In the rows, zero is written as 128.
Each row of numbers stands for one object and depends on some of the facts below. Use the named rows to name the rest.

Facts:
π: belongs to class; Λ: points at; μ: refers to
baklis -π-> d; bitoka -π-> a; botam -π-> b; bredri -π-> d; brevir -π-> c; bridun -π-> a
brineflal -π-> c; bubuk -π-> c; deflur -π-> b; diris -π-> b; doflaflas -π-> b; doflik -π-> b
dosuk -π-> a; drebor -π-> d; drefer -π-> d; dridris -π-> b; drisi -π-> a; drona -π-> b
droplos -π-> a; drotam -π-> d; drubedram -π-> a; fenal -π-> a; fepa -π-> d; fikam -π-> a
fita -π-> b; fletruk -π-> c; flista -π-> b; floklon -π-> a; flostus -π-> d; flovepe -π-> a
flovok -π-> b; fonar -π-> d; fude -π-> a; fugu -π-> a; fusom -π-> c; gebam -π-> d
gebrom -π-> b; gigri -π-> d; godu -π-> b; gosan -π-> b; goso -π-> d; grasan -π-> a
grufoflil -π-> d; grugu -π-> c; gurak -π-> a; kaskon -π-> a; kipur -π-> c; klegrun -π-> a
klemavor -π-> c; klustek -π-> b; kluzuk -π-> a; kovom -π-> a; kurar -π-> a; laflusku -π-> d
latra -π-> c; libe -π-> c; linar -π-> a; logus -π-> a; lomevun -π-> d; lorel -π-> a
loskil -π-> c; luto -π-> c; memen -π-> b; mobrar -π-> a; nafom -π-> a; namem -π-> b
napi -π-> b; neli -π-> a; nemas -π-> d; nimes -π-> b; notra -π-> b; nusol -π-> a
pakan -π-> c; pami -π-> c; parus -π-> d; pevebrer -π-> a; plamo -π-> a; plitrer -π-> a
plofeti -π-> c; plorun -π-> c; pomor -π-> a; poplal -π-> c; posar -π-> a; poze -π-> c
puskiflel -π-> a; puva -π-> b; rakla -π-> b; rarol -π-> d; rava -π-> d; rebras -π-> a
reflon -π-> a; rodre -π-> a; rudrar -π-> b; sagem -π-> b; satre -π-> b; segro -π-> b
simun -π-> a; sketin -π-> b; sorek -π-> b; stemo -π-> b; stidror -π-> b; stugri -π-> d
stupil -π-> c; sube -π-> a; tanen -π-> b; tarom -π-> a; tefosten -π-> c; tetor -π-> d
tetri -π-> d; teze -π-> b; tidra -π-> b; tiplim -π-> c; tizik -π-> b; tizom -π-> d
trabros -π-> a; trebam -π-> a; treflam -π-> a; trostesal -π-> b; troter -π-> a; troton -π-> c
trurer -π-> a; tusker -π-> b; tuvok -π-> c; vakler -π-> c; viklar -π-> b; vuflu -π-> a
zagrir -π-> b; zaper -π-> b; zapli -π-> a; zefer -π-> b; zelus -π-> a; zesan -π-> a
zesko -π-> c; zilaluk -π-> b; zimes -π-> d; zukar -π-> a; zuvak -π-> b; bitoka -Λ-> poze
botam -Λ-> logus; bredri -Λ-> stemo; bridun -Λ-> zilaluk; bubuk -Λ-> tizik; deflur -Λ-> nusol; diris -Λ-> vakler
dosuk -Λ-> pevebrer; drebor -Λ-> linar; drefer -Λ-> sube; dridris -Λ-> mobrar; drona -Λ-> flovepe; drubedram -Λ-> tetor
fenal -Λ-> plamo; fepa -Λ-> neli; fikam -Λ-> flista; floklon -Λ-> tuvok; gebam -Λ-> drotam; godu -Λ-> doflaflas
gosan -Λ-> plofeti; goso -Λ-> zefer; grugu -Λ-> gosan; gurak -Λ-> memen; kaskon -Λ-> rebras; klegrun -Λ-> gurak
klemavor -Λ-> bredri; kluzuk -Λ-> klemavor; kovom -Λ-> posar; libe -Λ-> notra; lomevun -Λ-> droplos; lorel -Λ-> gigri
loskil -Λ-> pami; luto -Λ-> libe; memen -Λ-> zaper; mobrar -Λ-> floklon; nafom -Λ-> diris; namem -Λ-> pomor
napi -Λ-> klegrun; neli -Λ-> kluzuk; nimes -Λ-> segro; notra -Λ-> fepa; pevebrer -Λ-> troton; plamo -Λ-> dosuk
pomor -Λ-> tidra; reflon -Λ-> trurer; sagem -Λ-> zagrir; satre -Λ-> drefer; sorek -Λ-> stugri; stidror -Λ-> drona
stugri -Λ-> klustek; tefosten -Λ-> troter; tetor -Λ-> lorel; tetri -Λ-> fenal; teze -Λ-> namem; tidra -Λ-> bubuk
tiplim -Λ-> zesko; tizik -Λ-> nimes; treflam -Λ-> lomevun; troter -Λ-> dridris; troton -Λ-> kaskon; trurer -Λ-> deflur
tusker -Λ-> luto; tuvok -Λ-> kovom; vakler -Λ-> treflam; zagrir -Λ-> teze; zaper -Λ-> fugu; zefer -Λ-> tusker
zesko -Λ-> botam; zilaluk -Λ-> tefosten; zimes -Λ-> fonar; zukar -Λ-> grugu; baklis -μ-> tidra; baklis -μ-> drisi
botam -μ-> latra; bredri -μ-> drebor; bredri -μ-> tuvok; dridris -μ-> rava; dridris -μ-> gebam; dridris -μ-> trabros
drona -μ-> zuvak; drona -μ-> simun; drona -μ-> gebam; drona -μ-> gurak; fikam -μ-> deflur; fikam -μ-> grugu
fikam -μ-> drisi; flista -μ-> kaskon; flista -μ-> fenal; flista -μ-> diris; flostus -μ-> neli; flovok -μ-> zapli
flovok -μ-> memen; flovok -μ-> doflaflas; fugu -μ-> brevir; fusom -μ-> fenal; gebrom -μ-> fletruk; gebrom -μ-> goso
gebrom -μ-> pakan; gigri -μ-> zelus; godu -μ-> puskiflel; godu -μ-> drotam; godu -μ-> vakler; klegrun -μ-> troter
klegrun -μ-> kovom; kluzuk -μ-> zaper; kluzuk -μ-> lomevun; kurar -μ-> grasan; kurar -μ-> doflik; laflusku -μ-> grufoflil
laflusku -μ-> loskil; laflusku -μ-> gosan; laflusku -μ-> gebam; laflusku -μ-> teze; logus -μ-> drebor; logus -μ-> puva
lorel -μ-> parus; lorel -μ-> tidra; namem -μ-> luto; napi -μ-> nimes; napi -μ-> plitrer; nusol -μ-> kipur
pami -μ-> trebam; plamo -μ-> vakler; plamo -μ-> plorun; plamo -μ-> tarom; plofeti -μ-> fletruk; plofeti -μ-> drotam
plofeti -μ-> zapli; plofeti -μ-> klemavor; plofeti -μ-> drubedram; plofeti -μ-> fita; poplal -μ-> pomor; rakla -μ-> rarol
rakla -μ-> sketin; rakla -μ-> gosan; rebras -μ-> klustek; reflon -μ-> tarom; rodre -μ-> puskiflel; rodre -μ-> brevir
rodre -μ-> bitoka; stemo -μ-> tiplim; stemo -μ-> tidra; stemo -μ-> drisi; stidror -μ-> deflur; stidror -μ-> gurak
stugri -μ-> drotam; stugri -μ-> posar; tanen -μ-> tarom; tetri -μ-> troton; tetri -μ-> segro; tetri -μ-> latra
trostesal -μ-> kipur; trurer -μ-> libe; viklar -μ-> stupil; vuflu -μ-> bridun; vuflu -μ-> tizom; zagrir -μ-> zukar
zagrir -μ-> deflur; zagrir -μ-> fenal; zagrir -μ-> poze; zesan -μ-> tiplim

Known rows:
[154 154 181  78  94 112 121 152 133 152 132 115 148  93 150 121 118 154
 100  96 133 174 151 119  80 122 101] -> poze
[135 102 132 133 133 123 139 121 123 128 114 121  93 130 139 137 144 125
 105 120 108 120 134 121 122 109 140] -> klegrun
[103  96 120 149 174 129 120 129 121 112 123 128 117 143 122 110 122 125
 137 150 105 114 120 116 145 122 165] -> napi
[123 177 134 100 167 116 146 150 109 107 131 140 160  59 141 144 164 151
 122  54 135 104 128 129 128  90 124] -> nimes
[121 158 127 116 169 113 139 152 106  97 132 139 152  75 148 139 156 148
 129  65 124  95 122 126 129  93 127] -> tizik
[154 146 182  66 125 124 156 165 137 137 134 144 141  56 151 138 144 134
  67  49 106 117 153 105  79 100 123] -> bubuk
[173 148 176 178 155 150 174 117 190 231 130  94 106  76  94 128 119 117
 113 143 168 152 182 130 166 172  71] -> luto
[125 114  73 133 129 142 145 110  86  87 137 113 136 147 143 115 123 111
 157 146 123 117  95 144 113 122 161] -> pomor
[118 107 120 129 168 133 142 114 108 123 130 116 120 145 126 133 116 143
 153 135 123 107 118 114 116 148 134] -> poplal
[134 140 128  87 108 115 119 166 147 150  93 122 131 135 117 118 108 105
 152 103 132 117 105 130 127 123 114] -> grufoflil
[140 152 129 120  95 128 119 144 113 117 131 109 136 118 127  98 119 125
 116 129 132 176 149 157 105 108 141] -> fenal
[146 133 153 109 128 140 138 139 143 149 133 131 130 108 134 130 125 127
  97 109 119 131 142 116 103 130 134] -> zesko
[128 136 115 121 145 153 154 115 121 132 135 120 152 127 129 126 118 128
 139 138 134 126 126 128 108 136 143] -> kipur
[131 107 182  77  99  84 102 203 162 134  82 137 116  87 137 106 129 113
  71  49  86 109 121  98 114  99 128] -> dridris
[ 84 162 177 133 109 108  50 120 150 187  66 157 116 173 134 208 156 227
 121 195 138 200 174  74 124 138  74] -> stemo
[135 128 141 102 108 123 130 180 151 150  92 112 141 111  98 107 109  87
 138 118 123 114 136 122  94 154 130] -> loskil
[ 99 121  80 156 151 135 110 103 110  72 169 140 163 148 129 125 121 121
 169 153 151 109 107 142 155 158 125] -> memen
[128 127 122 112 136 143 143 121 129 139 126 138 120 137 132 131 122 127
 140 122 124 122 116 135 134 117 136] -> drefer
[151 147 149  82  88 126 130 174 162 167  92 136 125 119 120 125 114  95
 117  89 131 125 116 128 119 110 115] -> rarol
[ 93 101  96 147 159  99 111 142 112 112  94 102 118 157 121 115 121 125
 177 143 121  86  89 113 143 154 110] -> rakla

Name these rows:
No name comes twice in this set of rows, the named rows included.
[101 145  85 125 174 144 143 162 107  67 127 122 115 117  79 115 140 104
 147 120  89  98 167 169 116 110 213] -> bridun
[113 139 142  84 162 138 142 165 125 103 134 135 129 104 108 137 135 125
 120  89  99  97 165 131  91 115 179] -> tefosten
[136 154 134  95 120 136 146 161 130 105 122 135 129  83 125 126 150 107
  96  85  99 119 157 138 102  88 180] -> troter
[ 81 152 130 129 138 138  96 100 162 191  60 169  96 204 100 233 147 183
 153 217 133 153 156  91 135 145 119] -> bredri
[137 146 124  81  92 128 120 181 163 150 100 127 130 125  94  92  93  88
 139 114 127 123 129 142 118 126 125] -> gebam
[104 149 156 143 130 135 107 103 171 189  53 147  98 171 113 224 166 166
 119 201 128 159 179  96 131 147 111] -> kluzuk
[118 101 159 121 120  84  85 170 138 131  85 108 111 132 133 104 116 134
 119 105 109 118 111 106 126 131 102] -> drona
[129 123 178 118 105  96 100 147 128 139 123 122 118 111 165 122 134 171
  96  95 110 154 130 102 126 105  96] -> flista
[132 152 132 123 105 114 101 166 121 125 127 114 162 113 126  89 113 147
 128 128 138 174 136 140 120 111 118] -> deflur
[113  53 138 150 113 116  77 139  96 100 137 105 110 183 153  53  87 135
 128 156  88 155  92 112 116 131 161] -> zagrir
[ 87 166 136 131 118 152  77 107 176 150 117 183 144 191  87 230 146 148
 146 225 165 148 182 102 122 192  99] -> klemavor
[128 147 140 127 120 126 104 148 122 123 126 115 148 114 136  99 117 143
 128 126 127 164 136 133 128 110 133] -> diris

The same objects again, as new rows of numbers:
Named rows:
[198 119 132 127 144 142 139 114 122 126 111 124 152 123 103 135 128 136
 126  92  90 121 133 153 138 113 132 136 148  88 164 136] -> kurar
[207 109 166 150 125 102 144  64 163  88 124 135 175  78 111 157  89  93
 125  79 121 163  98 188 119  87 155 116 105 129 106 134] -> laflusku
[221 137 117 134 102 162  96  94 151 119 100 121 144 121 113 123 101 143
 119 154 128 137 127 136 144 111 177  88 128  93 137 108] -> flista
[200 127 135 115 161 133 135 127 121 132 125 124 144 116 103 123 131 141
 124  92  80 111 116 160 138 110 136 120 155  96 152 132] -> rebras
[ 94 116  92 142 138 118 118 134 127 139 122 116 130 136 139 120 120 128
 124 138 126 147 155  87 133 105 106  71  93 139 164 117] -> botam
[179 106 120 110 127 118 118  89 137 121 110 145 149 107 104 129 120 116
 124 123 121 143 108 160 110 100 116 127 151  83 135 148] -> flostus
[179  93 140 118 114 129 133 101 148 129 107 136 121 120  93 124 100 141
 152 107 114 114 108 141 131  96 119 122 169 108 144 126] -> poplal
[120 168 147 160 162 130 140 165 120 156 146 116 110 147 138 148 199  97
 141  96 152 154 133 134 117 136  98 129  98 124 168 102] -> reflon
[164 154  73 104 105 151 128 106 166 100 117 137 160 107 116 156 108 128
 170 105  99 120 185 129 126  62 155 133 161  98 145  92] -> flovok
[162  96 158 118 131  98 131  79 143  99 127 163 148  85 125 130  98 109
 121 109 122 122 113 181 109 125 148 168 126 134  68 158] -> rarol
[ 56 136  82  96  89 128 143 142 140  84 151 113  83 137 148 185 157 122
 139 111 163 132 122  61 127 121  96 189 166 180 131  97] -> klemavor
[183 119 140 122 144 140 135 120 116 127 116 136 143 123 110 126 133 137
 126 100  96 108 134 153 132 131 136 154 155  97 136 143] -> fude
[ 76 116  99 133 140 114 110 145 118 141 132 129 117 140 148 111 126 131
 120 159 130 121 154  98 122 127 115 100  97 154 133 124] -> zaper
[ 72 112 101 151 123 147 129 127 122 158 148 112 141 144 167 113 111 119
 153 161 151 138 175 118 122 122 112  87  88 139 136 122] -> zilaluk
[158 122 157 110 124 124 117 127 155 142 117 166  89 113 111 119 154 123
 180 113 148  92 114 171 105 135 119 188 174 117 109 115] -> brevir
[176 133 130  95 102 138  97 102 127 126 115 144 132 118 117 111 116 130
 101 191 142 134  84 152 120 150 150 133 161  85  94 159] -> parus
[ 39 168  72 103 122 123 129 157 136 124 156 126 123 134 154 139 126 129
 153 151 127 121 180  85 120 110 130 120 124 157 122 102] -> memen
[173 104 123 102 129 118 121  94 136 124 113 154 144 104 109 126 117 117
 122 131 121 133 110 164 105 112 120 140 155  87 120 153] -> fonar
[ 70 115 134 148 140 148 158 143  88 161 159 107 145 158 166 117 129 122
 140 136 133 122 144 137 131 152 101 130 113 127 130 152] -> kovom
[ 70 113 140 167 122 182 178 124  89 178 179  86 167 161 185 117 118 112
 172 141 145 137 158 155 129 147  96 110 107 112 133 151] -> floklon

Which object is each row?
No name comes twice in this set of rows, the named rows included.
[ 65 104 113 107 141  98 124 132 106 133 137 139 125 133 139 118 128 114
 103 166 138 141 111 113 104 139  88 128 125 133 117 163] -> drebor
[ 79 130 104 145 131 119 113 147 126 136 117 129 126 137 131 118 125 128
 123 145 135 140 164  89 127 120 120  98  90 145 148 119] -> sagem
[ 88 145 156 136  81 136 125 145 125 137 143  98  93 151 133 111 115 149
 115 196 167 144  63  95 153 170 137  87 121 170 104 127] -> grugu
[117 180  99 148 134 135 117 147 161 143 138 126 119 130 141 163 181  90
 175 108 163 160 170 116 108  82 115 110  94 124 168  67] -> godu
[ 63 157 152 129 135 109 126 168 146 158 158 139  66 137 142 130 182 105
 180 127 171 124 108 127 103 139  89 149 130 164 122  98] -> vakler
[ 30 145 169 194 115  80 133 148 144 109  93 158 141 124 110 123 104 128
 113 100 143 139 176 100 135 137 159 130  40 193  85 135] -> teze
[124 131 114  83  97 134 146 113 158 108 130 147 120 114 110 136 103 144
 177 113 110  89 132 136 128 102 134 175 203 121 104 120] -> pakan
[  8 193 146 169  71 119  97 185 123 142  53 164 120 167  84  93 125 163
  92 198 165 142 161  55 144 173 164 118  78 130 108 153] -> tidra
[ 31 154 124 169 112 102 122 165 129 139  68 156 133 150  93 114 124 137
 120 130 140 148 187  69 128 123 125 106  75 137 147 133] -> tizik
[ 70 122 120 114 139 101 121 135 112 140 143 133 125 130 143 119 137 111
 105 164 140 152 104 114 108 137  89 112 115 138 124 151] -> lomevun
[185 123 178 144 131 127 147 110 125 100 130 130 142 108 124 131 108 138
 112  99 108 100 113 174 145 162 184 172 124 141  74 144] -> simun
[104 124  99 149 138 123 117 133 133 141 126 111 133 140 137 127 123 121
 126 134 130 155 155  90 131  98 114  71  87 136 174 111] -> napi
[ 89 162 174 149 135 123 142 154 103 120 167 101 124 137 159 126 129 133
  90 148 139 132  95 124 149 183 160 123  85 187  80 137] -> gurak
[110  97  72 139 129 128 102 123 125 105 121 110 105 136 158 150 148 122
  90 136 156 145 147  60 129 125 107 131  96 161 156 104] -> tusker
[182 116 177 136 143 122 148 109 126  99 134 137 146 103 124 132 108 131
 118  78 106  97 123 180 140 152 174 175 125 145  78 143] -> trabros

